Each row of numbers belongs to one of the nodes below and depends on some of the facts about them. Some rows are named. Which node is each other row?

Named rows:
k900: -2 8 9 26 13 5 6 12 3 -2 -2 -3 -10 0 8 -3 14 2 3 5 -20 -2 -6 -2 -7 3 6
 -12 31
k865: -2 11 8 26 11 7 3 12 6 -3 -4 1 -7 -4 5 0 8 0 1 -1 -27 -2 -4 0 -6 2 7 -12
 22
k825: -3 11 7 25 12 6 5 11 5 -3 -3 -1 -7 -5 5 1 8 1 0 -1 -26 -2 -5 -1 -7 1 7
 -11 22
k195: -4 11 7 22 12 8 1 12 7 -4 -1 -1 -5 -8 5 1 8 2 1 -3 -28 -3 -5 1 -6 1 7
 -10 19
k416: -9 12 4 2 15 15 -5 13 14 0 8 -6 -5 -11 11 2 6 11 6 3 -26 -5 3 4 -10 -1 8
 -6 28
k557: -2 -5 20 -2 18 4 -5 6 12 -1 -2 3 -2 -6 -8 -15 -20 4 17 3 -27 -8 9 37 2 3
 13 -3 6
k3: 4 10 5 -6 -17 -10 6 -19 12 2 -2 20 -6 0 17 11 -1 0 -5 18 -7 3 3 -28 -9
 -3 -11 6 -5
k760: 3 7 3 -4 -17 -10 2 -20 14 5 -2 23 -3 -3 18 13 -3 0 -7 13 -9 1 1 -31 -6
 -3 -9 7 -14
k143: 2 6 4 -5 -21 -9 0 -17 15 6 -2 27 -2 -9 19 7 -6 2 -12 7 -6 -2 -2 -34 -8
 -3 -1 4 -21
k769: 2 0 2 -5 -13 -12 8 -20 13 5 -2 24 -7 -1 19 14 -3 0 -6 7 -8 5 0 -21 -10
 -6 -12 9 -10
k857: 12 5 2 -30 -3 -1 3 6 -5 15 0 -28 29 1 -39 0 -25 -15 -4 -35 27 -11 10 -32
 16 13 2 -1 -4
k276: 8 -21 17 -31 32 -9 3 -27 -12 -16 0 -6 5 -4 -26 -21 -37 -20 17 1 6 -2 8
 17 23 -5 2 19 1
k336: -6 11 -11 -18 -10 5 -20 -4 -8 -6 0 12 5 11 10 1 20 -8 -9 11 -2 -2 8 11
 11 -8 7 -9 -35
k262: -3 -27 -1 -24 -10 -7 -14 24 -20 0 -4 6 2 18 4 -7 -14 5 6 11 35 1 -4 22
 10 -6 15 -9 -50
k610: -8 -11 -9 -49 -3 2 -10 9 -6 9 6 7 2 24 9 -7 2 5 6 3 20 1 13 44 1 -9 7 -2
 -30
k910: -5 4 -11 -15 -7 1 -14 4 -13 -8 -2 7 1 17 9 8 15 -6 -3 15 4 7 6 12 8 -8 1
 -8 -28
k909: -5 -15 -8 -43 -5 -3 0 20 -4 10 -3 13 4 31 0 -3 0 -2 -6 -16 23 7 10 54 -5
 -13 5 -4 -33
k245: -5 -4 -12 -13 -7 1 -15 12 -16 -9 -2 3 2 15 8 10 7 -2 0 17 11 7 2 8 9 -8
 3 -8 -31
k820: 2 5 -10 1 -26 5 -15 -26 5 14 2 -5 14 -13 -19 -30 9 7 -12 -20 15 -18 6 25
 8 12 0 10 -20
k238: 3 4 -15 28 -13 1 0 -16 -8 -5 1 -15 -1 1 -15 -9 20 7 -3 7 20 5 2 12 2 9
 -22 13 18

Facts:
k557 π k439 k206 k792 k121
k429 π k48 k3 k64 k107 k314 k485 k526 k929
k998 π k668 k29 k761 k637
k464 π k193 k773 k504 k832 k513 k343 k496
k255 π k920 k181 k129 k686 k118
k497 π k210 k642 k747 k793
k461 π k920 k860 k636 k209 k556 k510
k283 π k252 k416 k488 k468 k795 k376 k638 k550
k466 π k102 k155
k820 π k524 k813 k336 k347 k443 k621 k980
k338 π k102 k769 k560 k747 k249 k74
k767 π k760 k340 k143 k125 k791 k32 k980 k496
k445 π k504 k558
k276 π k552 k558 k855 k121
k197 π k714 k900 k970
k262 π k245 k357 k682 k713 k134
k588 π k64 k238 k154
k857 π k842 k795 k314 k32 k911 k594
k146 π k488 k513 k582 k931
k162 π k416 k193 k796
k444 π k850 k773 k238 k714 k704 k200
k427 π k552 k879 k890
k261 π k102 k298 k543 k154
k800 π k439 k336 k612 k81 k129
k8 π k143 k972 k42 k606 k568 k220
k265 π k125 k842 k245 k206 k128 k513 k543 k209 k638
k157 π k332
k168 π k181 k314 k606 k594 k155
k812 π k704 k91 k621 k637 k322
k177 π k668 k416 k206 k443 k145 k796 k779
k730 π k252 k682 k579 k543 k220 k970
k909 π k102 k48 k690 k678 k762
k188 π k682 k332 k660 k220 k397
k55 π k524 k32 k233
k634 π k122 k83 k352 k879 k970 k779
k888 π k132 k143 k443 k579 k762 k63
k833 π k144 k190
k472 π k340 k747 k793
k16 π k813 k714 k606 k825 k249 k865 k231
k53 π k202 k155
k147 π k850 k321 k860 k795 k513 k636 k686 k543
k847 π k68 k64 k352 k200 k526 k970
k741 π k312 k336 k195 k343 k63
k180 π k498 k383 k322
k610 π k144 k145 k758 k298 k835
τ d <- k795 k336 k510 k63 k322 k612 k690 k445 k197 k262 k793 k347 k427 k714 k145 k8 k252 k910 k773 k157 k168 k660 k909 k550 k83 k245 k606 k376 k847 k741 k610
τ e <- k383 k504 k931 k233 k998 k464 k181 k820 k668 k190 k102 k122 k526 k970 k890 k558 k832 k812 k513 k55 k524 k53 k147 k238 k312 k91 k180
τ a <- k557 k825 k429 k48 k497 k461 k850 k466 k107 k134 k397 k767 k865 k206 k621 k980 k209 k792 k972 k860 k588 k202 k146 k343 k200 k162 k444 k332 k68 k638 k132 k800 k678 k761 k747 k265 k443 k42 k920 k177 k543 k32 k195 k298 k686 k900 k314 k634 k485 k888 k552 k833 k416 k16 k855 k682 k813
τ c <- k64 k154 k255 k29 k929 k283 k128 k879 k193 k439 k498 k911 k560 k758 k74 k276 k125 k155 k857 k835 k730 k791 k568 k762 k81 k842 k704 k118
τ b <- k321 k556 k121 k594 k338 k642 k760 k636 k582 k129 k3 k261 k769 k468 k144 k231 k713 k796 k357 k210 k249 k779 k188 k579 k472 k496 k220 k340 k352 k637 k143 k488

Which node is each row?
No name comes twice in this set of rows, the named rows included.
-3 -9 6 19 13 5 5 36 2 -1 0 -11 -7 -2 3 11 -9 12 11 1 -9 5 -8 0 -12 3 5
 -10 27 => k543
4 9 6 -5 -17 -10 1 -19 15 1 -3 21 -3 -4 13 10 -8 -1 -7 16 -12 1 5 -27 -5
 -2 -9 8 -11 => k129
3 8 20 14 9 -1 12 7 2 19 -1 -13 -1 22 -2 -14 11 4 21 7 -9 -7 3 12 -3 16
 7 -13 33 => k444
-2 10 2 -26 -14 -3 -2 -21 20 5 7 20 -4 -8 25 10 -3 8 -4 18 -9 -1 7 -22
 -11 -6 -9 12 -1 => k796
-5 8 -10 -14 -6 1 -11 0 -16 -8 -1 8 -1 20 11 2 20 -6 -1 22 8 8 5 13 7 -8
 0 -8 -23 => k83
-5 -4 13 -4 6 7 -2 18 12 16 2 7 -1 -9 6 -19 -6 11 -2 -20 -9 -17 -5 15 -8
 3 26 -12 0 => k888
-5 -3 -9 -11 -9 -1 -14 12 -18 -12 -3 11 -2 13 12 4 10 -3 -5 15 14 7 -4 7
 8 -11 7 -8 -34 => k660
4 -2 -7 30 -14 -4 4 -12 -16 -8 2 -13 -11 2 -9 -22 23 10 -1 21 36 4 -10 4
 1 8 -14 11 22 => k970
2 -2 -1 -19 22 0 9 -18 -15 -12 10 -13 3 -7 -6 -4 -1 -15 0 -1 17 1 -5 -26
 10 -6 -2 11 22 => k879
-1 4 -9 -30 20 6 1 -12 -8 -5 15 -20 11 -13 -5 7 -3 -9 0 -10 15 -3 0 -28
 8 -3 -1 11 20 => k193

Now the same nodes, written a new way:
Some rows with their names:
k429: 13 0 17 -6 -1 -22 -2 0 -10 -1 12 5 -1 -8 16 2 0 -1 -14 9 7 -11 2 -9 7 2
 -5 2 7 21 -2 1 6 -6 -14 -2 -3 5 3 2 -2 -3 0 4 7
k118: -5 -7 -4 7 -3 -11 -24 -7 11 0 -9 -5 2 -4 1 1 2 -3 -6 10 5 2 -6 10 -5 -7
 7 1 -3 2 -1 -3 -2 -7 5 -7 -4 2 2 -8 9 -2 6 -5 -9
k157: 3 -2 1 -1 3 1 0 0 3 4 1 5 3 -1 6 3 -2 6 -5 -3 3 -2 14 1 7 -8 3 4 -23 17
 -2 10 9 -6 -9 -1 -1 -7 0 5 -5 5 5 5 4
k321: 2 -7 -6 6 -2 9 -1 -9 15 6 -4 -4 0 -1 6 1 2 -3 -7 1 10 5 3 3 -3 -2 4 2 -8
 -7 -1 0 -5 -4 11 -3 -5 1 3 -2 -1 0 2 -3 -6
k249: -5 -3 3 9 -13 11 14 -3 2 13 -1 -2 6 -2 5 1 -3 0 0 0 9 4 -9 7 1 -6 4 1 -1
 -4 -1 1 -5 -6 -3 -7 -9 -6 4 -3 -6 -2 -5 2 -8
k443: -1 -6 12 1 -2 25 28 5 -3 6 4 -2 -2 10 7 -4 -2 -4 8 2 -2 6 15 -1 5 2 -8
 -2 -6 11 -5 5 6 -1 -9 -6 -2 -4 7 2 -9 -1 1 0 -7
k557: 8 -6 4 -5 4 -19 1 1 -4 -1 13 -3 -12 -8 6 1 -4 1 -4 0 -1 7 3 -10 9 7 -6
 -2 -2 11 5 9 11 -2 -3 -1 4 1 8 1 3 0 1 1 6
k638: 1 -8 1 2 2 15 2 -1 6 -2 0 -6 -5 7 9 -1 9 0 -4 -2 -1 2 17 -3 1 -3 -8 1
 -24 17 -3 2 4 -3 -6 -6 0 1 9 2 -5 1 1 -8 1
k636: 1 -8 -1 8 0 3 -5 -8 12 -1 -4 -2 0 5 3 -1 5 -7 -4 6 6 3 13 4 -5 3 4 2 4
 -4 -2 -3 -6 -2 4 -3 -5 2 1 -4 -3 -2 4 -6 -8
k773: 2 -6 5 -6 2 21 -2 2 1 1 6 5 6 7 5 -3 -3 -5 4 7 -4 -4 20 -1 5 -7 3 0 -11
 15 -5 2 6 -1 -10 -1 -2 -1 3 -6 -4 2 7 0 -9
k888: 6 -4 10 0 -1 -24 -1 5 -8 0 12 2 -11 -8 7 3 -4 5 -6 -3 2 6 1 -6 8 4 -5 0
 0 19 5 9 10 -4 -10 -5 1 -3 6 6 -3 0 -1 4 11
k265: 8 -4 5 -3 6 -31 -13 -4 5 -10 5 -4 -12 -8 10 3 7 5 -11 4 3 -1 7 -8 0 4 -8
 1 -13 30 1 7 9 -3 -4 -5 5 4 7 4 4 1 3 -2 15
k497: 5 -3 14 3 -4 -15 -1 6 -11 5 16 4 -12 -11 10 3 -2 5 -3 2 5 2 1 -5 10 4 -4
 1 2 18 7 4 7 -4 -11 -6 3 -1 7 2 -3 0 -4 5 8
k202: 4 -4 15 3 -5 17 12 3 -7 6 10 1 0 3 12 -2 3 -2 0 6 5 -4 17 -3 7 -1 -4 3
 -4 15 -2 -1 0 -3 -12 -5 -3 1 6 0 -9 0 -4 -1 -2
k464: 2 -5 -9 -11 0 -63 11 -12 12 -10 -3 -11 -10 -10 0 4 -4 -2 -8 -3 9 10 -25
 7 0 5 0 2 17 -13 1 9 -2 -4 19 -4 0 5 1 0 0 -3 -4 7 -2
k758: -3 -7 2 2 0 -6 -12 -6 1 1 -10 -1 9 2 -2 1 -4 -7 -5 6 1 3 0 10 0 -2 6 2
 11 -12 -6 2 1 -6 -2 -3 -11 -4 -3 -2 0 -4 11 -1 -11
k276: 4 -5 -2 -7 3 -26 0 -12 5 1 -11 -5 5 -11 -4 5 -10 -1 -7 6 4 7 -14 5 -1 -1
 4 0 7 -6 -2 11 6 -7 5 1 -5 -1 -1 -3 9 -2 11 6 -3
k134: 2 -7 6 5 1 17 -5 4 -3 7 2 -1 -6 4 6 0 3 2 -6 -7 -2 5 16 -4 11 0 -5 3 -16
 8 2 2 4 -5 -13 -5 -1 -5 7 7 -11 2 -2 -5 3
k634: 13 -4 13 -11 5 -17 5 -2 -9 -5 4 0 1 -3 12 1 -2 -1 -10 0 2 -4 -1 -9 9 5
 -9 -1 6 12 -5 8 13 -5 -17 0 -3 0 3 6 -3 -2 8 4 7
k376: 3 -8 -4 -1 4 17 -17 3 5 5 4 4 -1 2 2 -1 -1 1 -4 -1 -5 2 19 -3 4 -6 6 3
 -24 8 1 3 7 -2 -8 -1 -1 -3 5 0 -5 4 6 -4 -2

Rows to name:
No name comes twice in this set of rows, the named rows included.
5 -4 -11 -8 -2 -64 -2 -15 14 -11 2 -11 -11 -13 4 4 2 -1 -17 -1 14 5 -18
 3 -4 5 3 5 13 -10 2 3 -7 -4 19 -1 -2 7 0 0 1 -2 -7 3 1 => k147
2 -5 1 3 -9 8 5 -8 2 12 -3 -2 8 -3 6 1 -1 -3 -10 0 10 -1 -8 2 3 -8 4 4
 -1 -9 -4 -2 -3 -7 -3 -3 -12 -2 1 -3 -2 -2 -1 0 -7 => k3
-6 -11 -17 2 -4 -18 -7 -5 13 -4 -3 -11 -11 3 -3 -1 1 -8 -5 -9 1 14 -5 6
 0 2 5 6 5 -25 1 -3 -10 -4 10 -5 -6 3 2 -1 -9 -3 -8 -7 -13 => k513
5 -4 1 -6 2 -22 -11 4 -3 2 14 7 -8 -9 2 2 -10 3 3 5 -4 6 6 -3 6 -2 4 -1
 -6 22 5 11 14 -3 -7 -1 6 -1 4 -3 2 3 6 6 6 => k741
6 -5 2 2 10 -43 -25 -10 8 -15 -10 1 -1 -7 -3 6 -2 -2 -14 9 5 5 3 6 -6 5
 5 1 14 2 -1 8 4 -4 6 -2 -3 2 -5 2 8 -1 10 2 1 => k283
1 -3 6 8 -11 -43 -13 -3 -3 -2 -1 1 -2 -13 8 5 -1 2 -5 5 10 -3 -20 3 0 -5
 2 3 18 20 0 4 3 -9 -8 -10 -4 1 3 -1 5 -3 2 5 7 => k338
0 -2 -9 -5 -10 -52 8 -10 5 -3 1 -7 -6 -8 5 4 -1 -2 -10 -3 14 3 -22 7 3
 -1 3 6 14 -15 0 1 -6 -7 6 -5 -6 6 -1 0 -4 -3 -11 5 -5 => k53
5 0 14 -1 -7 -30 -2 1 -8 -2 7 -1 -8 -11 14 3 0 5 -4 4 7 -4 -6 -6 6 -2 -8
 0 0 30 0 6 11 -6 -13 -7 3 1 8 0 2 -1 -3 4 7 => k16
-2 -8 -1 12 -9 4 -18 -1 5 7 0 1 -2 -3 1 1 1 -4 -5 -1 6 5 2 2 3 -4 6 4 4
 -4 3 -5 -5 -5 -4 -6 -6 -1 2 -3 -4 -1 -2 -5 -5 => k594
4 -3 8 6 7 -38 -24 -7 2 -11 -15 3 3 -5 -2 6 -2 -1 -15 4 5 1 1 7 -1 3 7 3
 17 2 -3 9 3 -8 -4 -3 -9 -2 -6 7 2 -1 9 4 4 => k730
11 -4 13 -7 7 -17 11 -1 -4 -5 4 -2 -6 -2 10 1 -4 0 -5 4 -1 3 6 -7 3 11
 -10 -2 5 16 -3 12 13 -2 -7 -1 1 0 6 5 -1 -2 6 4 8 => k177
5 -6 5 -4 2 -15 7 -1 1 -7 3 -6 -8 -6 9 1 1 3 -4 0 0 1 0 -6 6 2 -10 -1
 -10 20 -4 9 15 -4 -5 -5 3 1 10 2 2 -1 6 0 9 => k162

Now the same nodes, written a new way:
Some rows with their names:
k634: -14 33 28 2 -10 10 -36 -6 -24 12 42 -39 43 35 -43 14 32 -50 -11 -27 -1
 54 28 -28 36 -3 -12 -8 -34 -49
k833: 46 36 19 -10 6 33 -50 -17 -19 1 14 -27 32 14 -26 35 32 -48 -39 -28 23 13
 14 -4 28 -22 -16 3 1 -46
k730: -46 32 2 21 -7 47 -34 11 5 -51 54 -37 -53 -43 -47 43 38 -28 -16 -16 -57
 -22 35 5 26 46 24 -23 44 -23
k55: -21 39 -10 -2 -12 -20 33 25 22 -50 -28 -24 37 -47 42 -25 43 32 -47 -27
 29 66 -3 -25 27 -1 37 -29 48 -3
k638: 40 16 -4 15 22 -10 -16 -46 6 32 -26 6 34 37 -3 2 39 -50 -11 -19 15 -18
 -26 19 17 -22 8 32 -33 -4
k758: -34 1 -6 18 -12 28 -13 5 12 -57 -1 22 -44 -31 -32 13 -6 -27 31 20 -51
 -22 -11 4 -29 17 -25 2 -14 43
k747: 47 41 15 7 24 -17 -37 -3 35 20 52 49 45 25 -6 -31 32 -34 -6 29 36 -14 14
 24 26 36 -43 39 -34 14
k340: -30 14 -35 4 22 -1 -15 22 34 26 27 57 33 37 17 -17 -50 44 13 30 13 14 -2
 5 -40 14 -33 -10 43 4
k81: -39 5 -20 20 -17 4 3 2 6 -52 -8 15 -36 -35 -27 17 -9 -26 27 24 -55 -23
 -19 10 -15 26 -25 4 2 44
k796: -36 -28 -36 -44 16 40 -45 18 23 17 -37 44 -29 42 6 19 -50 42 16 -15 16
 12 -21 -22 -53 -34 -8 -29 32 -13
k312: -37 27 -14 -33 -26 -20 31 21 28 -31 -17 13 -31 -42 41 -40 42 28 21 -28
 25 27 0 -13 9 -23 40 0 1 39
k107: 37 6 1 6 10 -15 -10 -18 1 32 -10 1 39 30 -8 -17 29 -46 12 -12 6 -12 -22
 21 27 -15 -24 40 -41 -12
k220: -43 -26 -39 14 6 20 -7 22 39 42 22 40 -43 43 -2 5 -26 40 21 -3 -41 14 6
 19 -19 -4 -17 19 48 -40
k704: -41 2 -2 22 -4 8 -1 16 5 -54 -9 11 -12 -40 -35 7 -17 -31 26 27 -52 -22
 -20 -5 -13 28 -26 -14 -25 47
k129: -42 -29 -38 -5 12 -1 4 22 -2 24 -25 43 24 46 25 -5 -47 42 26 4 -31 7 -22
 -9 -39 -19 -20 -10 45 -2
k612: 17 -48 39 2 -2 -34 26 3 -17 13 8 -33 -45 -31 18 20 -44 42 -7 43 32 -23
 22 17 -12 22 21 -15 -36 10
k118: -37 -2 -11 18 -10 5 11 4 3 -58 -11 12 -26 -36 -25 11 -1 -22 24 24 -57
 -25 -19 7 -14 29 -18 3 3 40
k842: -38 -4 -15 23 11 11 10 4 3 -53 -22 13 -15 -40 -18 16 6 -20 17 23 -57 -25
 -27 16 -22 32 -2 -5 17 44
k773: 1 -45 39 12 14 -37 25 11 -23 10 11 -33 -29 -8 7 1 -46 42 -11 45 33 -22
 27 12 -16 24 33 -31 -46 21
k343: 41 18 -10 -8 14 -26 -16 -41 0 21 -18 7 34 34 -1 4 29 -48 -3 -12 16 -10
 -25 23 23 -20 -19 34 -37 -8

Name these rows:
No name comes twice in this set of rows, the named rows included.
43 14 -15 18 24 -35 8 -1 23 27 -36 6 42 -19 16 29 33 -44 -22 3 14 0 -43
 31 27 -3 -19 34 -22 -17 => k32
-17 44 -9 -32 11 -17 31 -7 -18 -53 -4 -31 22 -19 41 -33 44 33 -44 -37 36
 41 24 -50 18 -21 49 -41 49 31 => k464
-26 39 3 -30 -33 10 31 22 -5 -50 7 -25 2 -44 33 -36 38 29 -15 -32 30 63
 25 -43 20 -13 34 -32 41 4 => k180
-47 27 14 -1 -33 -9 30 25 -4 -2 38 -18 -21 -29 -11 -41 41 -7 26 -29 12
 56 29 -32 24 -12 46 -16 -34 5 => k970
50 36 16 -51 21 41 -63 -46 -6 -23 -30 -33 19 12 -28 53 38 -45 -54 -31 33
 19 -4 -14 6 -30 12 -30 -15 -40 => k162
19 -39 38 22 -22 -18 27 18 -12 25 38 -37 -40 -43 0 50 -31 45 -54 34 8 12
 37 24 30 46 10 -18 28 -44 => k8
23 -49 47 -8 3 -10 21 7 -14 5 -4 -34 -45 -25 7 26 -48 41 -9 35 38 -22 29
 14 -31 -5 28 -31 -44 6 => k145
-17 4 -5 23 13 17 18 24 -12 -54 -37 -32 44 -48 -15 50 14 -11 -40 16 -58
 -22 -34 2 7 46 13 -25 53 35 => k857
50 -20 49 12 -48 51 -30 24 -24 28 13 -37 44 -11 5 -30 32 -48 -4 -33 -35
 -17 16 -13 25 -9 -38 46 50 -43 => k466
-20 40 11 -56 -33 28 26 21 4 -50 -12 -25 -26 -43 32 -33 38 26 -22 -36 35
 61 23 -48 10 -29 39 -37 35 -3 => k998
51 44 27 15 30 -5 -49 3 14 -16 52 47 42 2 -24 -10 27 -17 -50 33 42 12 35
 16 34 50 -42 9 19 -23 => k497
-22 38 -6 -53 -42 -13 30 24 45 -48 -34 -26 11 -46 39 -2 34 29 -38 -30 38
 72 -4 -35 23 -20 14 -34 40 -26 => k820
48 -45 55 12 -21 49 15 23 -22 -1 45 -40 -45 -40 -7 -6 -48 43 -29 19 30
 -25 42 -16 -20 30 16 -27 7 -35 => k909
44 19 -7 -23 14 -4 -36 -58 -3 21 -20 -6 13 43 0 21 33 -46 -9 -23 20 -16
 -20 19 17 -27 -6 28 -33 -14 => k206
-39 32 -11 -44 -44 -28 31 11 -1 -32 15 5 -32 -24 43 -41 36 27 28 -27 19
 25 14 -23 21 -20 39 3 9 38 => k890

